Below are the code and all the weights of a small trained network. Each question names an input and a target symbol and asks about switching units off, where a switched-off unit gives its printed mean instead of its output.

import numpy as np


def w(rows, s, z=0):
    codes = np.array(rows[::2]) - 128.0
    scale = np.full(codes.shape[1], s)
    scale[-1] = z or s
    return codes * scale


def f(y):
    return np.maximum(y, 0)


def softmax(a):
    e = np.exp(a - a.max(-1, keepdims=True))
    return e / e.sum(-1, keepdims=True)


def log_softmax(a):
    a = a - a.max(-1, keepdims=True)
    return a - np.log(np.exp(a).sum(-1, keepdims=True))


def net(x, mask):
    ids = ['αβλξστψ'.index(c) for c in x.split()]
    T = len(ids)
    res = E[ids] + P[:T]
    u = 0
    for l in range(2):
        r = res
        for j in range(2):
            rows = slice(3 * j, 3 * j + 3)
            q, k, v = (r @ M[l][rows].T for M in (Q, K, V))
            z = softmax(np.where(np.tri(T) > 0, q @ k.T / 3**0.5, -1e9)) @ v
            o = O[l][rows]
            res = res + np.where(mask[u + j], z, o[:, -1]) @ o[:, :-1]
        u += 2
        y = f(res @ A[l][:, :-1].T + A[l][:, -1])
        res = res + np.where(mask[u : u + 12], y, B[l][:, -1]) @ B[l][:, :-1]
        u += 12
    return log_softmax(res[-1] @ U[:, :-1].T + U[:, -1])


Q, K, V, O, A, B = {}, {}, {}, {}, {}, {}
E = w([
[227,130,18],'α',
[133,26,1],'β',
[114,81,59],'λ',
[59,44,120],'ξ',
[139,174,129],'σ',
[233,220,99],'τ',
[161,251,187],'ψ',
],0.0053)
P = w([
[112,88,177],'0',
[200,172,30],'1',
[90,133,45],'2',
[217,154,58],'3',
[61,188,75],'4',
[180,138,168],'5',
[58,150,99],'6',
[249,93,162],'7',
[31,184,30],'8',
[170,139,156],'9',
[100,180,61],'10',
[230,82,168],'11',
[91,195,47],'12',
],0.011)
Q[0] = w([
[121,201,86],'L0H1',
[247,129,252],'L0H1',
[213,128,217],'L0H1',
[254,145,33],'L0H2',
[103,186,59],'L0H2',
[144,65,174],'L0H2',
],0.0084)
K[0] = w([
[67,62,122],'L0H1',
[192,127,187],'L0H1',
[182,114,165],'L0H1',
[98,81,190],'L0H2',
[12,153,147],'L0H2',
[215,127,121],'L0H2',
],0.011)
V[0] = w([
[35,2,154],'L0H1',
[173,186,236],'L0H1',
[144,192,67],'L0H1',
[104,239,168],'L0H2',
[152,46,223],'L0H2',
[223,235,5],'L0H2',
],0.0059)
O[0] = w([
[59,59,147,63],'L0H1',
[145,187,246,3],'L0H1',
[173,168,65,220],'L0H1',
[125,253,206,101],'L0H2',
[102,18,235,47],'L0H2',
[219,198,61,210],'L0H2',
],0.0054,0.0022)
A[0] = w([
[15,69,223,117],'L0N1',
[181,183,129,90],'L0N2',
[153,169,42,114],'L0N3',
[193,91,162,176],'L0N4',
[123,149,78,146],'L0N5',
[153,155,64,143],'L0N6',
[138,152,68,132],'L0N7',
[60,173,178,152],'L0N8',
[179,178,87,56],'L0N9',
[150,135,29,61],'L0N10',
[184,182,129,88],'L0N11',
[254,105,164,254],'L0N12',
],0.008,0.006)
B[0] = w([
[50,154,245,150],'L0N1',
[68,58,94,164],'L0N2',
[61,186,162,247],'L0N3',
[159,75,80,182],'L0N4',
[142,186,142,208],'L0N5',
[69,182,120,237],'L0N6',
[75,195,137,216],'L0N7',
[154,243,189,140],'L0N8',
[69,84,168,172],'L0N9',
[68,156,189,208],'L0N10',
[62,22,94,164],'L0N11',
[241,97,3,255],'L0N12',
],0.0055,0.0071)
Q[1] = w([
[178,25,140],'L1H1',
[145,184,123],'L1H1',
[239,51,44],'L1H1',
[194,3,153],'L1H2',
[203,19,97],'L1H2',
[208,1,162],'L1H2',
],0.0076)
K[1] = w([
[195,95,126],'L1H1',
[65,122,163],'L1H1',
[201,37,163],'L1H1',
[121,238,32],'L1H2',
[87,183,79],'L1H2',
[127,187,1],'L1H2',
],0.0091)
V[1] = w([
[120,115,239],'L1H1',
[127,46,147],'L1H1',
[96,145,164],'L1H1',
[33,62,105],'L1H2',
[102,240,238],'L1H2',
[2,63,124],'L1H2',
],0.01)
O[1] = w([
[131,141,62,62],'L1H1',
[107,196,113,73],'L1H1',
[140,113,100,133],'L1H1',
[161,57,63,203],'L1H2',
[62,245,66,224],'L1H2',
[127,64,55,245],'L1H2',
],0.011,0.012)
A[1] = w([
[112,189,88,126],'L1N1',
[121,100,92,114],'L1N2',
[121,2,201,85],'L1N3',
[117,111,78,2],'L1N4',
[52,170,240,167],'L1N5',
[99,185,94,127],'L1N6',
[176,205,57,133],'L1N7',
[110,190,114,138],'L1N8',
[123,167,186,139],'L1N9',
[175,155,90,157],'L1N10',
[57,211,166,149],'L1N11',
[145,87,60,106],'L1N12',
],0.0091,0.008)
B[1] = w([
[103,140,206,219],'L1N1',
[168,157,113,196],'L1N2',
[162,148,254,155],'L1N3',
[138,208,133,180],'L1N4',
[252,201,96,163],'L1N5',
[118,129,180,215],'L1N6',
[81,143,178,252],'L1N7',
[129,100,160,189],'L1N8',
[175,130,96,143],'L1N9',
[84,105,150,196],'L1N10',
[103,31,79,189],'L1N11',
[136,153,130,248],'L1N12',
],0.0086,0.016)
U = w([
[132,201,43,49],'α',
[131,227,187,127],'β',
[150,111,200,93],'λ',
[218,239,140,105],'ξ',
[15,3,158,101],'σ',
[141,61,35,150],'τ',
[158,25,116,253],'ψ',
],0.0058,0.0056)

Each question gives the input, a string of symbols that net reads in full, and the target symbol t.
The units are the heads (3 rows each of Q, K, V and O) and the neurons (one row each of A and B). Each row of codes is followed by its name. A weight is (code - 128) times the scale printed after its matrix; where a second scale follows, it is the last column's (O, A, B and U).
mask holds one flag per unit, layer by layer, with each layer's heads first. A switched-off unit (its flag False) gives its mean, the last column of its rows in O or B, instead of its output. The means were averaged over made-up inputs and are rounded, as every weight is.
A unit's drop is (log p(t) with every unit on - log p(t) with that unit switched off) / (log p(t) with every unit on - log p(t) with every unit switched off).
The circuit of an input: a set's keep is (log p(t) with only the set's units on - log p(t) with every unit switched off) / (log p(t) with every unit on - log p(t) with every unit switched off). Starting from the 12 units with the biggest drops (on a tie, the unit counted first), units are removed one at a time, each time the one whose removal leaves the highest keep (on an exact tie, the one counted first), for as long as the keep stays at least 0.8.
units of the circuit, in order: the units of the circuit, biggest drop first
top k neurons in layer l: the k neurons of layer l with the biggest drops, biggest first
which heads matter: for each layer, one digit per head in row order, 1 if its drop is at least 0.15 and else 0, layers parted by /
input σ σ σ σ τ ξ ξ λ σ σ λ β, target β: top 2 neurons in layer 1 : L1N11, L1N7
input ξ α β τ σ σ τ σ λ ψ ψ, target α: units of the circuit, in order : L0N1, L0H2, L0H1, L1H1
input λ ξ τ σ ψ σ σ, target τ: units of the circuit, in order : L0N1, L0H2, L0H1, L1H2
input β σ σ σ σ ξ σ ψ σ ξ τ τ, target β: which heads matter : 01 / 11
input ψ τ σ, target β: which heads matter : 11 / 01
input β λ σ β λ, target ψ: units of the circuit, in order : L1H2, L0H2
input σ σ σ λ τ τ σ τ β β σ ξ, target τ: which heads matter : 10 / 01
input β λ ξ τ τ β τ α ψ, target ψ: which heads matter : 00 / 11
input ψ σ τ β ξ σ β, target β: which heads matter : 11 / 01
input ψ σ λ σ σ σ ξ, target β: units of the circuit, in order : L1H2
input ξ β σ λ λ, target α: units of the circuit, in order : L0N1, L0H2, L0H1, L1H1
input α ξ β ξ σ β τ σ ξ λ σ, target λ: which heads matter : 01 / 11
input τ σ ξ τ ξ β ξ, target ξ: which heads matter : 01 / 01
input τ ξ β τ τ τ τ σ α τ σ ξ ξ, target ξ: which heads matter : 00 / 01
input τ σ σ ψ ψ τ ξ σ λ σ τ, target ξ: top neuron in layer 1 : L1N5
input σ α ψ β λ α λ, target σ: top 2 neurons in layer 1 : L1N11, L1N5
input ξ ξ σ ξ ξ β ξ ξ, target τ: which heads matter : 11 / 00
input σ σ ξ α, target β: which heads matter : 11 / 11
input ξ ξ β, target α: which heads matter : 11 / 01
input σ β σ ψ ψ σ ψ τ σ σ σ β α, target σ: which heads matter : 11 / 01
input σ τ α σ α β ξ σ β ξ σ τ, target τ: which heads matter : 10 / 01
input σ τ ξ σ, target β: top 3 neurons in layer 0 : L0N1, L0N12, L0N8
input τ σ σ λ, target ξ: top 2 neurons in layer 0 : L0N3, L0N10
input σ α σ τ, target β: top 4 neurons in layer 0 : L0N1, L0N6, L0N3, L0N12
input ξ ξ λ ξ α ξ ξ ξ ξ σ ψ β σ, target α: top 3 neurons in layer 0 : L0N1, L0N12, L0N5
